Below are the code and all the weights of a small trained network. Each question names an input and a target symbol and asks about switching units off, where a switched-off unit gives its printed mean instead of its output.

import numpy as np


def w(rows, s, z=0):
    codes = np.array(rows[::2]) - 128.0
    scale = np.full(codes.shape[1], s)
    scale[-1] = z or s
    return codes * scale


def f(y):
    return y / 2 * (1 + np.tanh(0.7978845608 * (y + 0.044715 * y**3)))


def softmax(a):
    e = np.exp(a - a.max(-1, keepdims=True))
    return e / e.sum(-1, keepdims=True)


def log_softmax(a):
    a = a - a.max(-1, keepdims=True)
    return a - np.log(np.exp(a).sum(-1, keepdims=True))


def net(x, mask):
    ids = ['ΓΔΘΞΠΣΦΨΩβζλμτ'.index(c) for c in x.split()]
    T = len(ids)
    res = E[ids] + P[:T]
    u = 0
    for l in range(2):
        r = res
        for j in range(2):
            rows = slice(2 * j, 2 * j + 2)
            q, k, v = (r @ M[l][rows].T for M in (Q, K, V))
            z = softmax(np.where(np.tri(T) > 0, q @ k.T / 2**0.5, -1e9)) @ v
            o = O[l][rows]
            res = res + np.where(mask[u + j], z, o[:, -1]) @ o[:, :-1]
        u += 2
        y = f(res @ A[l][:, :-1].T + A[l][:, -1])
        res = res + np.where(mask[u : u + 4], y, B[l][:, -1]) @ B[l][:, :-1]
        u += 4
    return log_softmax(res[-1] @ U[:, :-1].T + U[:, -1])


Q, K, V, O, A, B = {}, {}, {}, {}, {}, {}
E = w([
[32,144,146,142,162,176,101,101,57,114],'Γ',
[191,175,174,153,113,5,155,134,123,177],'Δ',
[129,137,157,78,147,153,112,164,150,141],'Θ',
[151,132,102,117,107,185,141,145,114,167],'Ξ',
[149,153,119,133,114,179,166,159,142,144],'Π',
[116,111,78,93,128,177,135,133,115,172],'Σ',
[107,102,109,142,175,178,147,160,123,185],'Φ',
[91,74,157,93,195,159,110,183,150,176],'Ψ',
[65,97,132,143,30,78,126,165,195,139],'Ω',
[116,108,130,52,141,150,84,141,132,157],'β',
[179,89,141,119,130,79,172,74,28,157],'ζ',
[68,130,151,203,104,167,51,71,133,70],'λ',
[195,137,31,132,79,88,168,146,143,134],'μ',
[133,80,54,180,159,130,74,96,163,104],'τ',
],0.023)
P = w([
[6,152,128,77,162,112,219,208,127,90],'0',
[136,144,162,115,115,136,119,163,124,141],'1',
[134,140,161,118,117,139,120,152,125,147],'2',
[138,139,166,120,112,143,119,160,129,152],'3',
[135,134,164,118,116,139,125,142,128,151],'4',
[136,138,167,123,110,135,120,139,121,146],'5',
[139,132,162,119,108,145,120,141,134,153],'6',
[145,135,167,115,114,145,118,143,130,154],'7',
[152,136,160,121,105,146,108,146,119,155],'8',
],0.012)
Q[0] = w([
[150,107,159,35,155,194,168,175,198,204],'0.h1',
[127,102,170,98,134,189,168,125,89,112],'0.h1',
[132,130,165,155,164,148,94,55,44,84],'0.h2',
[136,90,132,80,196,252,143,192,166,176],'0.h2',
],0.012)
K[0] = w([
[60,96,118,43,133,87,247,174,139,21],'0.h1',
[65,119,159,90,186,173,168,88,15,119],'0.h1',
[126,115,186,152,170,170,56,64,22,152],'0.h2',
[1,164,80,95,182,102,226,196,89,44],'0.h2',
],0.0081)
V[0] = w([
[116,70,167,49,137,82,134,114,98,38],'0.h1',
[105,153,118,254,117,128,229,51,136,117],'0.h1',
[136,43,187,238,247,130,208,156,172,152],'0.h2',
[193,211,247,125,92,92,193,150,186,78],'0.h2',
],0.0074)
O[0] = w([
[49,106,86,2,54,84,98,189,138,63,154],'0.h1',
[193,98,59,129,197,160,102,145,109,105,124],'0.h1',
[60,177,57,171,181,121,24,95,112,226,108],'0.h2',
[98,166,160,113,119,199,123,24,175,109,4],'0.h2',
],0.0097,0.0043)
A[0] = w([
[133,166,90,150,130,133,80,74,254,72,33],'0.n1',
[168,169,80,127,110,216,116,155,106,127,117],'0.n2',
[120,75,108,133,119,58,149,197,168,191,60],'0.n3',
[204,196,13,126,59,107,164,124,198,131,2],'0.n4',
],0.0076,0.0051)
B[0] = w([
[195,79,77,217,102,96,136,197,89,88,143],'0.n1',
[109,86,153,86,172,117,102,105,185,153,202],'0.n2',
[196,200,44,105,22,122,123,34,154,84,253],'0.n3',
[113,177,133,34,129,124,2,102,78,129,173],'0.n4',
],0.0096,0.0054)
Q[1] = w([
[160,154,171,175,124,77,87,1,111,45],'1.h1',
[99,91,153,182,104,102,137,125,24,92],'1.h1',
[122,152,191,207,107,47,55,52,67,63],'1.h2',
[83,164,88,132,139,128,91,167,48,169],'1.h2',
],0.0099)
K[1] = w([
[248,67,206,165,84,159,46,63,153,153],'1.h1',
[131,2,185,176,73,150,92,157,24,214],'1.h1',
[190,46,200,216,94,108,68,29,69,129],'1.h2',
[134,186,128,157,141,148,143,192,55,146],'1.h2',
],0.008)
V[1] = w([
[198,161,99,82,159,149,189,165,2,223],'1.h1',
[99,165,213,104,199,190,91,163,132,134],'1.h1',
[191,25,180,94,79,150,105,178,145,218],'1.h2',
[140,134,84,166,99,184,244,152,123,126],'1.h2',
],0.0075)
O[1] = w([
[152,93,231,121,119,98,37,176,152,106,228],'1.h1',
[120,254,127,47,161,131,152,177,193,77,1],'1.h1',
[63,143,15,126,113,115,204,202,121,101,16],'1.h2',
[98,158,170,96,186,95,125,154,60,102,224],'1.h2',
],0.0093,0.0033)
A[1] = w([
[61,156,86,146,117,219,63,96,193,94,81],'1.n1',
[157,92,113,98,254,169,100,98,223,84,28],'1.n2',
[85,128,142,70,203,187,102,186,50,75,93],'1.n3',
[145,75,195,167,88,102,95,109,103,164,4],'1.n4',
],0.0074,0.0033)
B[1] = w([
[91,163,207,192,100,133,102,230,2,68,175],'1.n1',
[138,159,80,225,115,47,195,21,130,41,160],'1.n2',
[243,100,164,213,102,145,188,145,200,217,222],'1.n3',
[36,194,82,100,242,116,216,137,182,26,254],'1.n4',
],0.0073,0.0085)
U = w([
[208,157,93,82,103,138,63,125,124,103,251],'Γ',
[130,130,148,196,95,213,86,130,74,55,121],'Δ',
[48,180,149,106,124,200,118,144,160,129,111],'Θ',
[139,91,185,174,112,149,124,191,134,204,250],'Ξ',
[160,230,136,166,146,57,166,65,131,170,93],'Π',
[105,122,147,107,159,39,158,152,54,101,163],'Σ',
[72,167,109,149,196,146,51,146,160,166,59],'Φ',
[65,166,138,177,76,68,63,129,106,203,56],'Ψ',
[109,104,151,108,144,190,132,89,83,182,116],'Ω',
[98,103,132,168,3,95,170,123,188,112,100],'β',
[42,61,118,134,103,208,52,172,195,123,48],'ζ',
[129,163,52,123,157,165,142,173,159,132,120],'λ',
[88,78,139,128,134,232,127,96,240,75,131],'μ',
[176,92,48,221,124,66,91,138,155,146,99],'τ',
],0.0065,0.0027)

Each question gives the input, a string of symbols that net reads in full, and the target symbol t.
The units are the heads (2 rows each of Q, K, V and O) and the neurons (one row each of A and B). Each row of codes is followed by its name. A weight is (code - 128) times the scale printed after its matrix; where a second scale follows, it is the last column's (O, A, B and U).
mask holds one flag per unit, layer by layer, with each layer's heads first. A switched-off unit (its flag False) gives its mean, the last column of its rows in O or B, instead of its output. The means were averaged over made-up inputs and are rounded, as every weight is.
A unit's drop is (log p(t) with every unit on - log p(t) with that unit switched off) / (log p(t) with every unit on - log p(t) with every unit switched off).
The circuit of an input: a set's keep is (log p(t) with only the set's units on - log p(t) with every unit switched off) / (log p(t) with every unit on - log p(t) with every unit switched off). Starting from all 12 units, units are removed one at a time, each time the one whose removal leaves the highest keep (on an exact tie, the one counted first), for as long as the keep stays at least 0.8.
circuit, biggest first: the units of the circuit, biggest drop first
most important unit: the unit with the biggest drop
k most important neurons: the k neurons with the biggest drops, biggest first
top k neurons in layer l: the k neurons of layer l with the biggest drops, biggest first
heads that matter: for each layer, one digit per head in row order, 1 if its drop is at least 0.15 and else 0, layers parted by /
drop of u: that unit's drop, to one decimal
input Δ Ψ Γ Σ Ξ μ Θ, target Δ: circuit, biggest first : (0.h2 1.n1)
input Γ Ξ Π Ω Π Γ Ξ Σ, target Γ: heads that matter : 01 / 00
input λ Γ Σ Ψ μ Σ Σ Σ, target λ: circuit, biggest first : (1.h1 1.h2)
input Σ λ ζ Π, target Σ: heads that matter : 01 / 11
input Σ τ λ Σ Δ μ Γ, target Ξ: circuit, biggest first : (0.n3 1.n3 0.h2)
input Φ μ λ Σ Σ Ξ β, target Φ: 2 most important neurons : (1.n4 0.n3)
input λ Ξ Γ Σ ζ Ψ Γ Ξ, target λ: most important unit : 1.h1
input ζ Γ Φ Ψ Θ Ξ Σ Σ Φ, target ζ: circuit, biggest first : (0.h1 1.h1 1.h2)
input Ξ ζ Σ Γ Ξ Θ, target Ξ: top 2 neurons in layer 1 : (1.n3 1.n4)
input Θ Θ β ζ Σ Π Γ Θ Σ, target Θ: heads that matter : 11 / 10
input Σ Ξ Σ Ω Ψ Ξ Φ Π, target Σ: top 2 neurons in layer 1 : (1.n4 1.n3)
input Ξ μ Γ μ Σ Ξ, target Ξ: 2 most important neurons : (0.n3 1.n3)
input μ Σ Δ Ξ Π Γ Ξ Γ Π, target μ: 2 most important neurons : (0.n4 1.n4)
input Ξ Ξ Θ Σ Σ ζ Ψ Π Γ, target Ξ: top neuron in layer 0 : (0.n3)
input β Φ μ λ Σ Σ Ψ ζ Σ, target β: heads that matter : 10 / 00
input Θ Σ Σ Ξ Θ Σ β β, target Θ: circuit, biggest first : (0.h1 0.h2 1.h1)
input Ψ Ξ Ω Ξ Γ Γ Ξ, target Ψ: circuit, biggest first : (0.h2 0.h1)
input λ Σ Σ Σ Γ Θ, target λ: circuit, biggest first : (1.h1 1.h2)
input Θ Ξ Ξ, target Θ: circuit, biggest first : (0.h2 0.h1 1.h1)
input Ξ μ Σ Π ζ τ Ξ Σ, target Ξ: most important neuron : (1.n3)
input Σ Φ β ζ μ Θ, target Σ: 2 most important neurons : (1.n4 0.n3)
input Π Σ Σ μ Σ, target Π: top 2 neurons in layer 1 : (1.n2 1.n3)
input μ Σ Σ Σ, target μ: heads that matter : 00 / 01
input Θ Σ Σ Θ, target Θ: heads that matter : 11 / 10
input Σ Ψ Θ, target Σ: 2 most important neurons : (0.n3 1.n4)
input Ξ τ Ξ Σ Σ λ Σ Φ, target Ξ: 3 most important neurons : (1.n3 1.n4 0.n3)
input Σ Σ Ψ, target Σ: 2 most important neurons : (0.n3 1.n4)
input Π Σ Σ Θ μ Ξ, target Π: top neuron in layer 1 : (1.n2)
input Φ Ψ Δ Θ, target Φ: 2 most important neurons : (1.n4 0.n3)
input ζ Φ Φ Ψ, target ζ: drop of 1.h2 : 0.1
